(in the rows, 128 means zero)
[126 104 125 118 132 117 146 134 141 137 129 123 112 107 128 138 140 125
 115 115 108 121 136 126 120 133 136 136 133 117 101  92 116 124 142 119
 125 130 147 113 130 120 143 130 127 123 109 130]	tupug
[117 131 113  88 130 122 172 112 115 161 102 113 121 113 165 159 155 128
 143  97 125 126  98 122 143  95 140 124 159 105 152 123  59  87 167  70
 141 162 143 103 156 126 119 158 106 133 116 106]	vozir
[130 114 126 118 131 124 152 133 145 134 130 128 118 126 128 141 147 124
 119 114 115 124 132 125 134 119 133 136 141 124 110 111 106 120 141 120
 129 133 138 109 127 134 121 138 123 120 110 129]	tupug
[132 121 138 118 138 120 137 119 144 132 130 133 128 121 145 128 141 144
 122 131 118 126 134 125 148 115 132 134 123 127 113 113 113 138 150 121
 119 142 146 123 152 114 127 131 127 126 104 130]	fupu
[147 177 128 125  86 103 135 109 161 159 155 137 115 146 204 161 174 118
 126 102 201  70 118 186 141 148 128  91  96 126 131 161 183 129 121  58
 208 125 105 119 106 155 107 139  87 136 195 128]	lodu
[166 145 131 135 160 176  78 129 143 108 151  99 114  87  99 138  65 104
 107 127 129 141 106 109 134 151 127 104 134 112 134 142 115 131 108 113
  98 123  85 221  92 161 188 177 123  62  71 127]	zun
[132  29  91 118 156  94 142 103 114 121 100 187 112 132 125  97 146 108
 166 158 125  76  85  68 159  78 155 158 124  81 179 109 137 177  85 169
 138 118 111  98 174 154 127 207 166 102  92  98]	vozir
[115 149 103 154 144 130 110 171 117 152 150  91 151  91 115 157 158 101
 130  82 150  94 163 115 128 168 118  73 141 125 147 130 130 113  99 187
 114 126 119 136 148  94 134 102 112 143 117 137]	tupug
[168 124 174 162  96 110 146 125 161  99 101 162 156  58 138  98 115 121
 150 192 170 155  51 156 151 132 105 132 141 181 107 124 180 109 118 122
 136 142 118 143 143 167 133 146 138 112 127 158]	fupu
[126 113 110 120 147 126 120 138 133 137 152 119 127 119 114 139 146 117
 134 132 136 105 136 129 120 155 139 108 133 120 127 114 113 132 135 109
 136 128 128 127 113 129 123 146 121 124  90 135]	lodu
[127 118 105 157 117 162 126 122 116 123 154 113 115 125 104 164 111 118
 108 136 132 136 135 126 130 133 132 129 141 133 127 128 148 107 152 129
 117 145 117 156 112 117 140 140 132 127 124 135]	begof
[157 144 114 167 110 151 125 133 147 163 148 123 138  86 118 117 138 160
  84 127 155 162 121 101 113 127  94 107 140 137 110  84 145 135 141 143
 145 150 107 155 117 123 118 142 133 126 128 126]	tuzes
[149 130 106 144 141 132 133 134 130  81 115 135 109  60 136  77 146 125
 119 142 134 106  70 124 112 112  96 128 154 130  90 101 135 158 139 131
  91 117 110 111 116 132 145 165 132  91  83 121]	vozir
[117 118 136 109 152 106 131 156 134 123 134 125 131 121 133 130 139 130
 127 135 136 131 124 109 126 140 130 131 144 123 118 111 128 141 147 142
 118 147 144 119 138 120 118 148 119 119 109 136]	lodu
[141 129 106 141 122 145 128 126 129 124 134 126 129 131 114 130 147 134
 117 132 113 117 134 119 131 141 118 121 113 144 110 103 145 143 133 153
 126 133 125 130 141 110 112 113 141 160 111 137]	fupu
[162 110 157  98 136 117 176 114 137 139 141 181 152 129 111 150 150 171
 159 152 178 146  37 143 144 105 114 127 144 126 121 109  32 142 147  88
 121 128 104  94  66 148 126 203  98 111  89 116]	fupu
[108 127 147 137 155 145 150 152 120 105 128 145 138  96 107 106 171 130
 145 139 143 144 138 125 145 128  88 124 127 155  94 105 127 126 161 127
  78 126 109 155 155  94 137 219  97 139  89 111]	lodu
[122 133 114 124 134 130 141 126 132 120 140 134 132 129 141 125 142 134
 134 126 126 121 134 109 141 119 119 136 129 123 122 107 129 127 152 140
 124 135 119 116 147 116 135 127 124 129 121 126]	taki
[101  60 113 125 150  97 163  83 105 125 147 149 135 125 159  76 104 118
 141  76  99  86 173 120 123 173 172 167 129 122 131 102 158 102 141 105
 101 140 122 156 141  74 113 120 111 178 165 128]	tuzes
[129 105 132 121 137 136 137 132 134 124 132 129 132 119 139 137 139 134
 124 128 125 125 137 121 153 122 122 132 133 129 110 114 118 126 148 129
 127 149 136 118 147 106 129 143 124 140 100 134]	fupu
[153 116 109 154 118 156 134 117 141 133 132 102 111  55 121 134 137 140
 101 138 171 118 113 100 136 126 119 130 155 128 122 118 145 101 163 126
 125 140 120 132 109  99 182 174 131 115  92 125]	begof
[122  74 186 131 129 149 120 102  93  94 130 134 133 147 101  54 129 106
 206 151 112 161  98 175 162 143 131 116 118 139 131  98  79 151 125  78
  60 104 139 175 128 190 188 182 133 111  80 113]	zun
[118 116 135 120 133 112 131 134 136 118 142 142 146 109 137 117 122 135
 128 131 118 133 120 131 137 118 128 137 132 121 112 101 140 141 153 126
 116 152 145 118 149 118 135 126 134 123 123 128]	tuzes
[124 114 135 127 117 144 139 109 121 114 144 154 111 137 155 128 155 146
  98 129 127 152 104 126 115 125 115 147 151 147 134 103 111 118 174 110
  83 122 113 151 104 175 126 179 119  95 123 121]	vozir
[124 105 142 117 127 118 153 142 144 135 125 132 125 123 137 147 124 123
 124 119 126 124 124 136 133 130 136 141 142 116 112 118 114 120 142 116
 134 128 138 119 124 131 135 136 125 124 119 126]	tupug
[118 126  54 127 156 174  96 107  67  65 160 134 163 161 129 113 125  93
 214 129 132 119 133  95 225 105 110 162  96 126 180 102 108 134 189 177
 139 140 145  84  95 138 130 105 171  99  36 126]	taki
[132 106 109 126 108 122 126 122 124 136 143 130 139 107 127 145 150 131
 117 146 117 122 142 158 107 124 134 114 125 108 139  94 148 142 149 130
 132 150 132 123 146 118 134 120 126 141 136 128]	tuzes
[127 101 124 125 141 133 152 125 123 123 136 133 124 122 144 119 124 130
 127 136 114 124 138 127 141 119 131 136 130 129 118 105 142 136 147 121
 123 148 146 122 146 106 139 131 132 138 100 133]	fupu
[144  48 110  63 158 141 105  97 103 108 140  87  92 119  47 120  85 104
 123 127 157  93 138 133 130 148 170 135  97  84 150  92  99 198 139 118
  83 133  86 135 104 108 238 121 157 182  77 124]	fupu
[113 122  99 154 117 168 114 125 115 107 140 123 113 131 112 124 140 126
 110 126  95 125 149 125 121 128 125 137 134 135 122 114 165 126 156 132
 118 139 126 131 124 116 108 120 148 109 108 135]	begof
[132 107 104 144 136 158 150 131 117 127 124 111 133 122 119 144 142 129
 142 130 139 105 131 112 142 134 124 116 121 127 125 126 141 130 158 137
 144 157 117 117 146  86 144 148 131 163  93 127]	fupu
[150 145 105  99 184  72 154 107 142 175 126 144 147 126 149 162 116 133
  90  70 166 134 192 127 155 100 136 120 161  72 156 132  47 129 109 109
 166 144 131 120 140  28  96  79 116 164 144 136]	taki
[146 129 183 112  96  90  88 153 120  49 110 153 132 116 125 146 158 109
 170 130 172 104   4 189 155 146 178  69 133 137 185 176  58 121 128  59
 117 109 101 106 162 133 125 159  71 106  99 112]	fupu
[127 140 117 133 133 126 118 147 122 149 169 101 131 140 102 153 135 120
 132 125 162 120 132 118 120 158 137 106 134 125 133 124 133 137 149 136
 134 134 116 140 109 118 136 147 119 138 120 143]	lodu
[120 142 131 108 140 127 144 139 146 113 121 130 122 102 136 124 137 132
 121 129 109 118 129 121 123 120 117 133 154 135 114 118 128 132 155 147
 108 148 130 106 155 123 132 127 111 128 129 130]	luguv
[113 103 136 120 134 112 133 145 135 109 138 140 146 114 141 126 129 135
 120 126 111 126 128 124 129 125 126 139 129 123 112 108 152 137 154 144
 110 156 137 118 158  96 137 130 130 137 124 129]	tuzes
[127 126 112 150 129 168 157 150 122 107 142 102 126  72 114 120 101 132
 169 166 116 145 115 117 126 129 139 161 152 140 149  77 136 141 197 134
 123 176 112 147 140 119 153 134 120 158  91 140]	luguv
[117  68 117 132 126 145 149 137 114 112 133 169 123 162 134 118 144 139
  84 159  99 153 135 142 117  98 106 119 139 126 129  76 129 151 146 139
 112 162 141 118 139 132 104 141 151 124 111  94]	tuzes
[168 109 123 142 130  73 139  95 143 159 136 159  89 117 179  57 214 148
  71 132 107 108 148 139  98  91 134 123 156 133 157  85 154 170  86 120
 121 113 162  85 108 135  76 131 138  61 117 137]	begof
[113  92 105 141 114 144 131 128 102 121 150 122 137 118 145 130 135 133
 145 131 129 128 130 156 119 128 120 123 120 122 142  97 168 129 159 128
 124 158 134 129 146 110 130 129 133 140 109 129]	tuzes
[118 127 119 128 144 119 147 133 123 113 129 135 113 116 146 125 131 122
 118 136 109 115 125 122 123 127 134 149 141 125 133 109 139 136 143 133
 112 139 132 122 137 119 128 142 146 136 122 120]	vozir
[131 103 106 121 127 137 136 133 123 124 158 124 133 103 121 143 125 138
 122 139 120 129 135 136 106 133 121 122 129 114 125  79 149 145 151 120
 119 162 134 129 127 110 151 127 135 153 106 127]	tuzes
[120 143 142 189 123 148 133 151 109  94 150 117 112 103  96  93 143 119
 158 162 140 119 139 153 131 153 136 108 128 159 125  67 131 160 169  92
  97 136  87 148 121 122 180 126 137 134 111 112]	taki
[147 124 110 141 132 148 126 111 120 139 158 124 119 131  98 134 132 130
 122 144 133 126 138 131 134 134 126 111 124 127 141 101 129 142 122 142
 127 142 114 138 118 117 133 133 148 145 100 138]	fupu
[136  91 130 134 127 125 110 135 128 123 148 111 130 119 122 138 110 116
 103 137 131 128 141 129 124 143 130 117 139 116 122 105 143 139 149 125
 125 161 129 146 129 122 156 134 140 131 114 134]	tuzes
[114 122 136 117 145 111 132 152 139 122 140 132 134 119 133 128 143 133
 137 135 130 124 138 119 125 141 128 128 135 127 117 111 134 141 142 132
 118 144 138 130 134 116 118 143 124 126 107 134]	lodu
[100  76  91  75  84 102 172  76 127 168 163 139 119  92 186 137 170 127
 147 107  90  84 147 176 143  87 125 134 121  78  86  77 177  94 123 125
 148 184 134  74 151 105 110  89 157  81  62 151]	tupug
[119 121 113 142 126 127 141 131 108 124 143 126 127 140 138 138 116 118
 131 131 129 111 119 135 118 142 125 139 134 121 140 122 141 133 145 126
 128 131 117 144 122 121 134 146 139 154 124 130]	vozir
[163 148 141 143 118 154 143  91 128 133 149 116 119 151 127  82  98 124
 139 107 171 125  93 122 153 134 128 105 167 134 137 152 130 122 125 109
 127 130 113 155 110 148 155 143 121 153 160 150]	fupu
[131 112  98 140 100 152 138 127 125 138 144 117 114 120 113 151 156 120
 119 118  89 114 154 137 112 140 125 116 130 114  96  88 131 121 145 112
 138 127 125 139 133 122 118 130 119 141 103 132]	tupug
[137 121  91 123 101 155 132 151 110  94 119 145 130 108 106 177 143 130
  84 165 120 148 111 103 115 106 120 117 153 113 135 106 131 135 176 144
 122 154 129 119 118 124 106 135 118 106 110  82]	begof
[117 109  98 133 136 142 138 136 115 113 128 137 125 121 150 130 126 112
 127 122 117  99 130 112 136 121 123 138 153 117 141 122 152 128 134 146
 132 134 129 119 138 114 140 135 160 136 108 129]	vozir
[133 106 110 148 119 150 132 116 116 145 152 102 111 140 119 168 128 132
 109 128 117 138 134 132 114 141 137 128 132 121 118 123 129 116 153 116
 127 145 129 145 105 110 119 142 122 134 116 136]	begof
[118 125  97 144 129 151 135 109 119 137 165 127 111 137 118 125 135 131
 105 124 111 120 140 126 129 131 126 132 135 122 124 100 151 135 146 117
 115 141 125 140 122 122 112 126 136 123 105 131]	begof
[129  94 119 134 112 139 138 128 126 137 154 111 115 131 121 132 126 107
 111 123 115 110 142 137 120 151 134 137 132 122 113 104 150 122 146 136
 124 123 118 142 115 122 149 135 133 139 105 140]	tupug
[146 154 115 152 127 150 142 154 136 148 138 154 124 153 144 182 171 143
 113 164 152 133  95 149 133 144 117 114 141 138 162 105 157 150 150 129
 154 135 115 145 127 140  74 163 131 126 105 126]	lodu
[114 160 110 159 137 148 151  61 109 133 152 148 109 181 153 100 140 129
 130 137 117 124 175 156 166 106 113 171 126 132 124 129 161 143 147 125
 113 116 132 146 109 187  98 142 163 110 161 133]	vozir
[115 114 133 112 151 105 133 143 137 131 134 133 136 123 128 130 145 127
 137 133 138 114 133 120 132 142 133 128 137 125 116 120 124 135 140 133
 117 128 142 123 136 118 125 150 123 125 108 134]	lodu
[151 116 156 158  98  97 138 130 170 133 137 111 113 118  97 120 124 121
  89 136 158 103 132 106 125 150 120 123 156 130  59 100 136 135 157 126
 119 138 113 153 111 125 184 152 144 129 136 129]	tupug
[114 135 140 107 138 115 135 132 141 111 131 126 121 107 125 109 123 121
 125 133 111 114 137 128 137 127 120 135 152 127 110 112 124 135 143 135
 111 148 134 111 161 133 134 124 117 135 127 131]	luguv
[117 131 118 139 141 142 150 140 109 139 146 132 132 133  91 146 116 131
 135 147 145 135 144 126 170 121 125 125 166 130 123 115 102 117 146 101
 129 134 131 148 113 138 142 150 144 114  81 136]	lodu
[150  40 157 165 145 116 123 139 140  77  94 176  93 171 118  91  99 129
 108 136  91 109  99  87 151 141 168 115 143 142 107 123 103 170  82 132
 116 111 148 140 155 111 164 124 175 132 113 133]	fupu
[118 126 130 132 149 118 147 141 127 120 119 129 119 116 159 135 126 128
 127 133 101 128 121 123 118 122 137 147 142 127 123 124 134 134 142 136
 109 136 141 129 146 112 125 140 140 129 120 126]	vozir
[105 173 147 117 103 124 157  99  98 155 144 100 144 141 110 134 129 102
 160 101 119 131 113 150 169 122 125 146  91 143 128 174 122  62 170  46
 131 112 119 165 166 114 134 206  54 173 127 129]	begof
[127 148 113 120 149 131 134 105 136 128 157 123 129 155  92 143 120 115
  98 124 164 110 147 125 158 145 111 107 166 110 157 145  89 127 130 132
 139 160  99 135 146 159 121 133 106 161 141 140]	luguv
[160 135  78 137 138 148 103 108 150 112 160 129  74 127  60 137 117 133
  50 141 128 142 122  77  97 131 128 142 176 138 131  53 124 132 151 116
  97 141 132 148  85 155 115 141 159 109 121 128]	begof
[131 109 104 133 123 151 123 127 139 137 140 120 119 112 127 145 131 113
 132  94 131 110 149 129 133 138 131 127 132 111 119 100 110 116 140 115
 153 128 127 126 107 120 138 126 131 133 122 134]	tupug
[123 118 135 117 138 124 143 128 137 122 131 145 134 124 144 122 143 147
 133 121 122 125 124 120 155 113 127 137 126 126 119 113 121 139 146 127
 126 145 140 112 164 103 120 134 126 138 104 134]	fupu
[111 137 104 172 101 162 129 133 104 114 133 141 112 115 115 127 176 144
 100 151  73 142 173 136 138 117 119 140 149 144 111  57 158 137 151 169
  87 147 138 141 152 104  80  97 155 131 139 121]	begof
[115 123 100 116 115 167 160 136 103 137 198 128  97 150 121 160 140 124
  88 143  78 166 134 162 115 131 138 137 154 112 121  36  88 120 210  77
 128 141 157 123 102 134 110 136 108 132  80 117]	tupug
[119 105  36  91 137 188 125 139 108 121 137  72 135  78  97 117 120  79
 153 117 102  92 104 109 121 122 161  85 145  98 149 123 126 117 125 122
 128 148 112 104 146 159 114  89 129 105  30  90]	zun
[163 155 106 118 146 153 121 125 142 134 152 118 111  81  51 135  78 103
 107 149 146 150 132 101 149 118 130 118 145 134 117  74  93 121 103 110
 118 136 112 156  68 163 183 140 165 113 115  95]	zun
[124 135  97 137 144 125 130 115 117 125 144 139 108 131 125 135 130 116
 120 124 118 104 136 132 118 131 133 132 135 112 133 108 117 142 129 112
 125 121 121 131 118 134 116 143 137 134 139 120]	vozir
[123 128 128 137 134 126 132 134 132 118 136 133 119 116 121 139 124 132
 101 133 116 136 124 107 137 118 135 138 138 133 119 126 137 128 142 135
 104 142 133 136 132 109 126 134 132 109 112 120]	begof
[116 121 129 137 122 131 136 126 129 115 138 142 117 123 133 125 138 138
 111 140  97 135 126 126 135 120 133 145 136 131 116 104 143 134 152 116
 109 143 143 131 137 122 114 128 135 107 109 125]	begof
[140 126 170 115 161  84 109 213 126  68 112 124 128  75 130 125 130 128
  74 164  72 140 135 106 113 146 118 146 147 132 116 120 111 168 133 176
  91 140 118 132 158  72  76 156  84 121  49 106]	luguv
[129 118 132 160 148 129 122 142 155 131 132 106 111 102 100  95 162 117
 110 159 172  94 141 118 135 162 104 116 110 177 113 103 157 130 121 157
 114 149  95 131 100 138 160 166 169 118  88 127]	lodu
[118  95 124 125 138 123 151 145 136 126 137 128 111 120 131 133 137 120
 109 123  95 128 146 120 132 127 134 142 144 121 100  88 125 127 140 129
 118 144 146 118 142 125 120 127 133 120  96 129]	tupug
[119 120  87 134 123 188 134 161 121  95 135 105 119 150 129 137 124 137
 129 132 158 129 156  90 152 103  67 137 159 130 109 100 158 130 173 168
 125 177 142 135 119 120 145 157 159 158 103 124]	lodu
[132 135 107 137 113 141 136 125 121 146 146 121 125 123 110 150 131 105
 127 111 112 122 140 143 116 145 134 124 129 119 125 100 134 117 154 109
 150 126 123 138 110 121 129 126 123 130 124 138]	tupug
[128  57 140  81 132  85 113 151 116 133 138 135 122 130 104 191 152  92
 113 159 133  94 147 170 129 138 152 117 107  90 145 148 114 140 101  83
 149  84 129  95 119 157 106 177 117  96  25  82]	tupug
[118 131 120 128 142 140 139 126 128 111 134 133 128 140 136 115 132 125
 139 128 113 127 145 119 141 122 121 145 131 130 110 106 130 137 160 129
 116 130 122 114 134 133 127 118 131 123 129 127]	taki
[132 123 101 121 113 122 107 123 141 113 173 151 119 105 130 190 163 111
 121 129 154  95 129 148 105 145 131 114 112 143 169 114 147 110 151 134
 133 139  76 125 123 122 123 166  86 125 137 130]	luguv
[141 141 108 152 127 141 128 119 128 144 138 109 119 122 111 135 144 117
 125 146 132 109 147 126 126 133 127 115 142 135 141 131 131 131 147 151
 139 129 111 126 131 136 123 150 114 130 129 131]	luguv
[117 114 133 116 150 108 140 156 139 127 135 117 132 129 135 135 140 130
 129 133 135 120 134 107 132 135 133 135 140 132 113 125 134 137 153 141
 117 143 143 124 140 115 135 150 122 128 104 141]	lodu
[127 110 132 121 126 122 137 134 143 120 121 140 120 114 130 129 143 120
 127 117  94 125 131 134 129 125 125 139 136 124  96  94 123 126 140 118
 118 128 143 123 140 124 120 132 134 112 102 134]	tupug
[165 124  99 156 132 110  74 146  95  89 119 105 125  79  63 151  91  69
 136 178 157 108 143  78 184 144 158  99 108 146 165 139 159 130  91 163
 132  98 116 146 136 134 190 103 185 101  44 102]	taki
